Below is a small trained network, with its code and all its weights. Each question gives an input and a target symbol and asks what happens when units are switched off, that is, made to give their printed mean instead of their output.

import numpy as np


def w(rows, s, z=0):
    codes = np.array(rows[::2]) - 128.0
    scale = np.full(codes.shape[1], s)
    scale[-1] = z or s
    return codes * scale


def f(y):
    return np.maximum(y, 0)


def softmax(a):
    e = np.exp(a - a.max(-1, keepdims=True))
    return e / e.sum(-1, keepdims=True)


def log_softmax(a):
    a = a - a.max(-1, keepdims=True)
    return a - np.log(np.exp(a).sum(-1, keepdims=True))


def net(x, mask):
    ids = ['Ξαβγεζηθλμστφψω'.index(c) for c in x.split()]
    T = len(ids)
    res = E[ids] + P[:T]
    r = res
    for j in range(3):
        rows = slice(3 * j, 3 * j + 3)
        q, k, v = (r @ M[0][rows].T for M in (Q, K, V))
        z = softmax(np.where(np.tri(T) > 0, q @ k.T / 3**0.5, -1e9)) @ v
        o = O[0][rows]
        res = res + np.where(mask[j], z, o[:, -1]) @ o[:, :-1]
    y = f(res @ A[0][:, :-1].T + A[0][:, -1])
    res = res + np.where(mask[3:15], y, B[0][:, -1]) @ B[0][:, :-1]
    return log_softmax(res[-1] @ U[:, :-1].T + U[:, -1])


Q, K, V, O, A, B = {}, {}, {}, {}, {}, {}
E = w([
[45,192,166,136,67,91,94],'Ξ',
[144,125,160,142,78,90,156],'α',
[69,84,164,124,173,206,109],'β',
[102,137,139,107,118,93,227],'γ',
[155,173,155,58,157,104,115],'ε',
[168,156,100,154,160,47,111],'ζ',
[132,98,72,84,161,109,187],'η',
[172,94,185,32,152,83,151],'θ',
[123,131,86,107,146,137,131],'λ',
[107,150,166,192,96,143,166],'μ',
[175,128,237,103,60,134,140],'σ',
[74,3,114,158,152,150,152],'τ',
[153,95,99,93,51,154,214],'φ',
[143,93,111,105,143,108,160],'ψ',
[130,36,197,115,27,220,24],'ω',
],0.021)
P = w([
[64,173,189,45,65,91,90],'0',
[112,181,16,107,156,121,124],'1',
[153,147,118,143,134,223,94],'2',
[159,120,70,86,85,170,79],'3',
[118,46,32,18,3,169,65],'4',
[202,124,98,187,64,180,17],'5',
[182,87,66,94,31,142,56],'6',
[164,89,79,78,29,120,83],'7',
],0.0048)
Q[0] = w([
[96,167,105,207,76,126,135],'h0',
[47,57,173,177,182,142,132],'h0',
[140,227,115,70,174,140,1],'h0',
[169,87,140,103,202,91,36],'h1',
[253,163,145,134,123,87,163],'h1',
[103,157,152,108,77,100,159],'h1',
[78,118,127,242,133,185,181],'h2',
[131,183,82,78,139,206,138],'h2',
[159,133,150,164,241,148,139],'h2',
],0.0076)
K[0] = w([
[117,95,103,177,98,118,120],'h0',
[83,136,134,202,193,120,124],'h0',
[77,185,152,102,179,128,134],'h0',
[109,204,142,100,149,98,143],'h1',
[153,161,161,101,113,141,125],'h1',
[155,158,11,101,115,104,66],'h1',
[126,113,66,177,105,157,176],'h2',
[165,157,134,80,62,139,163],'h2',
[133,164,176,174,198,181,118],'h2',
],0.011)
V[0] = w([
[194,158,121,146,85,198,254],'h0',
[135,142,205,25,176,158,58],'h0',
[103,46,124,154,176,65,155],'h0',
[129,143,226,167,222,53,175],'h1',
[191,103,141,240,85,93,37],'h1',
[46,96,83,87,112,141,212],'h1',
[150,96,47,154,207,181,130],'h2',
[211,94,153,74,124,135,74],'h2',
[120,165,102,142,180,166,137],'h2',
],0.0079)
O[0] = w([
[144,163,149,238,200,196,111,253],'h0',
[61,195,142,85,113,192,68,145],'h0',
[175,87,204,69,176,69,134,74],'h0',
[80,101,161,195,154,65,99,2],'h1',
[86,2,68,42,134,246,184,60],'h1',
[213,182,121,180,158,75,47,225],'h1',
[127,135,47,49,110,69,135,7],'h2',
[134,177,149,83,186,211,145,180],'h2',
[111,113,75,102,74,103,42,33],'h2',
],0.0072,0.005)
A[0] = w([
[109,134,41,99,88,200,144,144],'n0',
[162,130,54,138,192,89,94,2],'n1',
[130,88,191,112,123,154,94,5],'n2',
[199,89,80,92,207,101,110,54],'n3',
[64,61,106,111,210,104,2,153],'n4',
[120,38,142,146,67,145,80,12],'n5',
[107,112,186,221,119,163,174,245],'n6',
[49,158,206,79,184,132,148,173],'n7',
[110,147,213,105,79,94,165,84],'n8',
[72,193,139,130,122,119,164,75],'n9',
[50,134,26,130,186,156,127,43],'n10',
[104,196,171,164,93,146,10,151],'n11',
],0.0092,0.0039)
B[0] = w([
[179,136,147,173,93,66,112,180],'n0',
[105,125,189,141,74,213,128,147],'n1',
[121,112,97,254,136,116,85,161],'n2',
[76,95,205,114,19,112,151,152],'n3',
[90,70,58,137,192,207,141,153],'n4',
[163,175,182,128,119,69,31,152],'n5',
[70,110,64,104,97,112,158,247],'n6',
[196,112,124,106,193,110,84,183],'n7',
[153,65,28,79,206,22,52,169],'n8',
[143,225,14,76,100,195,105,151],'n9',
[161,55,66,67,126,157,76,138],'n10',
[112,163,119,119,137,143,154,234],'n11',
],0.0077,0.013)
U = w([
[150,115,85,171,104,125,144,109],'Ξ',
[124,115,116,77,31,185,165,55],'α',
[147,140,114,124,119,124,118,68],'β',
[139,135,180,202,112,129,73,165],'γ',
[141,149,76,168,138,77,110,3],'ε',
[109,2,101,129,125,112,117,169],'ζ',
[143,173,236,105,97,97,150,104],'η',
[125,217,199,60,149,174,141,37],'θ',
[23,205,122,71,36,133,148,231],'λ',
[152,95,120,157,133,140,126,114],'μ',
[80,77,83,166,221,233,145,140],'σ',
[33,134,132,153,51,114,174,195],'τ',
[188,183,170,211,111,197,230,128],'φ',
[209,103,194,115,193,89,155,198],'ψ',
[175,124,124,91,127,146,142,121],'ω',
],0.0085,0.0049)

Each question gives the input, a string of symbols that net reads in full, and the target symbol t.
The units are the heads (3 rows each of Q, K, V and O) and the neurons (one row each of A and B). Each row of codes is followed by its name. A weight is (code - 128) times the scale printed after its matrix; where a second scale follows, it is the last column's (O, A, B and U).
mask holds one flag per unit, heads first, then neurons. A switched-off unit (its flag False) gives its mean, the last column of its rows in O or B, instead of its output. The means were averaged over made-up inputs and are rounded, as every weight is.
A unit's drop is (log p(t) with every unit on - log p(t) with that unit switched off) / (log p(t) with every unit on - log p(t) with every unit switched off).
The circuit of an input: a set's keep is (log p(t) with only the set's units on - log p(t) with every unit switched off) / (log p(t) with every unit on - log p(t) with every unit switched off). Starting from the 12 units with the biggest drops (on a tie, the unit counted first), units are removed one at a time, each time the one whose removal leaves the highest keep (on an exact tie, the one counted first), for as long as the keep stays at least 0.8.
units of the circuit, in order: the units of the circuit, biggest drop first
unit that matters most: the unit with the biggest drop
k most important neurons: the k neurons with the biggest drops, biggest first
which heads matter: for each layer, one digit per head in row order, 1 if its drop is at least 0.15 and else 0, layers parted by /
drop when u is switched off: that unit's drop, to one decimal
input ψ φ Ξ μ φ φ μ η, target φ: units of the circuit, in order : h0; n8; n1
input σ σ ω σ γ ε, target θ: unit that matters most : h0
input σ σ μ λ, target σ: which heads matter : 011
input Ξ σ γ, target λ: 4 most important neurons : n6; n9; n2; n4
input φ η γ η, target φ: which heads matter : 110
input ω σ μ, target α: which heads matter : 010
input σ φ μ σ σ φ ψ, target σ: units of the circuit, in order : h2; h1
input θ ζ σ β μ, target λ: units of the circuit, in order : n6; n7
input Ξ φ ζ ω φ η α, target φ: units of the circuit, in order : h0; n8; h1
input ω λ φ φ λ β ψ, target φ: units of the circuit, in order : n8; n6; h1
input η φ σ τ φ, target φ: units of the circuit, in order : h0; n8
input ω α ζ ω φ φ, target α: 2 most important neurons : n10; n2
input ζ ψ τ θ γ, target ψ: units of the circuit, in order : h0; n6; n8
input σ φ α φ φ μ σ, target φ: units of the circuit, in order : h0; h2
input φ β Ξ τ, target ζ: units of the circuit, in order : h0
input φ λ φ α, target φ: units of the circuit, in order : h0; n8
input σ β σ α, target λ: which heads matter : 100
input η ψ φ γ θ, target ψ: drop when h0 is switched off : 0.1
input γ φ γ, target φ: drop when h0 is switched off : 1.1
input φ φ ω ω α, target α: drop when n6 is switched off : -0.1
input ε λ φ μ ω μ, target α: units of the circuit, in order : h1
input β γ β τ β γ, target ψ: units of the circuit, in order : h0; n8
